Below are the code and all the weights of a small trained network. Each question names an input and a class and asks about switching units off, where a switched-off unit gives its printed mean instead of its output.

import numpy as np


def w(rows, s, z=0):
    codes = np.array(rows[::2]) - 128.0
    scale = np.full(codes.shape[1], s)
    scale[-1] = z or s
    return codes * scale


def norm(h):
    return h / np.sqrt((h * h).mean(-1, keepdims=True) + 1e-5)


def f(y):
    return y / 2 * (1 + np.tanh(0.7978845608 * (y + 0.044715 * y**3)))


def log_softmax(a):
    a = a - a.max(-1, keepdims=True)
    return a - np.log(np.exp(a).sum(-1, keepdims=True))


def net(x, mask):
    res = np.array(x, float).reshape(1, 5) / 4 @ E
    u = 0
    for l in range(3):
        y = f(norm(res) @ A[l][:, :-1].T + A[l][:, -1])
        res = res + np.where(mask[u : u + 5], y, B[l][:, -1]) @ B[l][:, :-1]
        u += 5
    return log_softmax(norm(res)[-1] @ U[:, :-1].T + U[:, -1])


A, B = {}, {}
E = w([
[94,171,142,208,142,202,129],'x0',
[6,91,75,180,189,72,203],'x1',
[74,44,119,38,37,223,189],'x2',
[179,50,2,132,251,186,54],'x3',
[128,144,105,134,108,126,137],'x4',
],0.0062)
A[0] = w([
[96,181,164,212,149,255,121,63],'L0N0',
[175,121,26,161,119,207,123,63],'L0N1',
[182,148,134,150,85,189,67,14],'L0N2',
[102,127,141,167,56,75,122,101],'L0N3',
[123,79,140,91,89,202,216,4],'L0N4',
],0.0095,0.0045)
B[0] = w([
[196,151,58,2,138,27,206,253],'L0N0',
[176,104,250,191,221,167,209,241],'L0N1',
[107,116,161,135,78,207,11,188],'L0N2',
[162,161,219,96,173,201,170,203],'L0N3',
[49,204,36,111,117,207,119,234],'L0N4',
],0.0078,0.0033)
A[1] = w([
[38,160,85,205,93,76,186,100],'L1N0',
[69,54,141,189,78,254,90,173],'L1N1',
[121,217,151,219,156,61,44,90],'L1N2',
[124,198,160,96,70,157,33,5],'L1N3',
[187,143,63,18,95,83,162,198],'L1N4',
],0.0085,0.0023)
B[1] = w([
[129,70,164,148,112,82,124,229],'L1N0',
[113,168,77,115,92,87,90,236],'L1N1',
[71,167,19,24,71,135,133,255],'L1N2',
[132,73,167,186,96,148,90,200],'L1N3',
[215,134,116,97,248,106,148,246],'L1N4',
],0.012,0.0039)
A[2] = w([
[57,164,70,87,112,238,182,237],'L2N0',
[138,39,100,124,148,20,207,253],'L2N1',
[2,70,120,192,145,84,117,100],'L2N2',
[132,32,27,187,205,198,67,78],'L2N3',
[98,195,207,124,113,175,182,73],'L2N4',
],0.0091,0.0024)
B[2] = w([
[140,132,56,120,178,40,92,247],'L2N0',
[245,127,148,135,173,173,68,254],'L2N1',
[143,130,131,155,64,206,17,183],'L2N2',
[34,157,210,134,37,99,247,235],'L2N3',
[64,163,181,188,177,133,194,173],'L2N4',
],0.011,0.0064)
U = w([
[75,159,31,87,101,69,96,101],'0',
[194,122,151,136,192,126,146,251],'1',
[50,129,226,187,83,132,215,52],'2',
[148,78,158,204,54,220,10,76],'3',
],0.012,0.0025)

Each question gives the input, the list of numbers given to net, and the class t.
The units are the neurons (one row each of A and B). Each row of codes is followed by its name. A weight is (code - 128) times the scale printed after its matrix; where a second scale follows, it is the last column's (A, B and U).
mask holds one flag per neuron, layer by layer. A switched-off neuron (its flag False) gives its mean, the last column of its row in B, instead of its output. The means were averaged over made-up inputs and are rounded, as every weight is.
A unit's drop is (log p(t) with every unit on - log p(t) with that unit switched off) / (log p(t) with every unit on - log p(t) with every unit switched off).
The circuit of an input: a set's keep is (log p(t) with only the set's units on - log p(t) with every unit switched off) / (log p(t) with every unit on - log p(t) with every unit switched off). Starting from the 12 units with the biggest drops (on a tie, the unit counted first), units are removed one at a time, each time the one whose removal leaves the highest keep (on an exact tie, the one counted first), for as long as the keep stays at least 0.8.
circuit, biggest first: the units of the circuit, biggest drop first
unit that matters most: the unit with the biggest drop
k most important neurons: the k neurons with the biggest drops, biggest first
top k neurons in layer l: the k neurons of layer l with the biggest drops, biggest first
input [-6,-3,4,-1,2], class 1: circuit, biggest first => [L1N4]
input [-4,7,-2,-5,3], class 3: circuit, biggest first => [L0N0, L2N2]
input [5,-4,-2,-5,6], class 1: circuit, biggest first => [L0N0, L1N4]
input [0,-3,-4,-6,8], class 2: 3 most important neurons => [L0N3, L2N4, L1N3]
input [-5,-5,1,7,-5], class 2: 2 most important neurons => [L2N3, L0N0]
input [4,0,-8,-8,5], class 0: 2 most important neurons => [L1N2, L0N1]
input [5,1,4,6,-7], class 2: 4 most important neurons => [L2N3, L0N1, L1N2, L1N4]
input [5,7,-4,3,-5], class 3: 3 most important neurons => [L2N2, L1N0, L1N4]
input [-7,-7,-8,3,3], class 0: top 2 neurons in layer 2 => [L2N1, L2N2]
input [-7,8,-5,-5,2], class 3: 3 most important neurons => [L0N0, L2N2, L1N0]
input [-3,8,-7,-7,-7], class 3: top 3 neurons in layer 2 => [L2N2, L2N1, L2N3]
input [8,1,6,-3,3], class 1: 3 most important neurons => [L0N0, L1N4, L1N2]
input [-5,-3,-6,-3,-5], class 0: 2 most important neurons => [L1N2, L0N0]
input [7,8,-5,0,1], class 3: unit that matters most => L1N0
input [6,6,4,-3,-6], class 1: top 2 neurons in layer 1 => [L1N3, L1N4]
input [-1,3,-2,0,-3], class 3: top 2 neurons in layer 1 => [L1N0, L1N1]
input [3,-4,-1,5,8], class 2: top 2 neurons in layer 2 => [L2N1, L2N3]
input [4,-4,7,-6,4], class 0: top 2 neurons in layer 2 => [L2N0, L2N3]
input [7,-2,7,8,3], class 2: 4 most important neurons => [L2N3, L0N1, L1N2, L2N1]
input [2,2,-6,4,-5], class 0: circuit, biggest first => [L1N2]
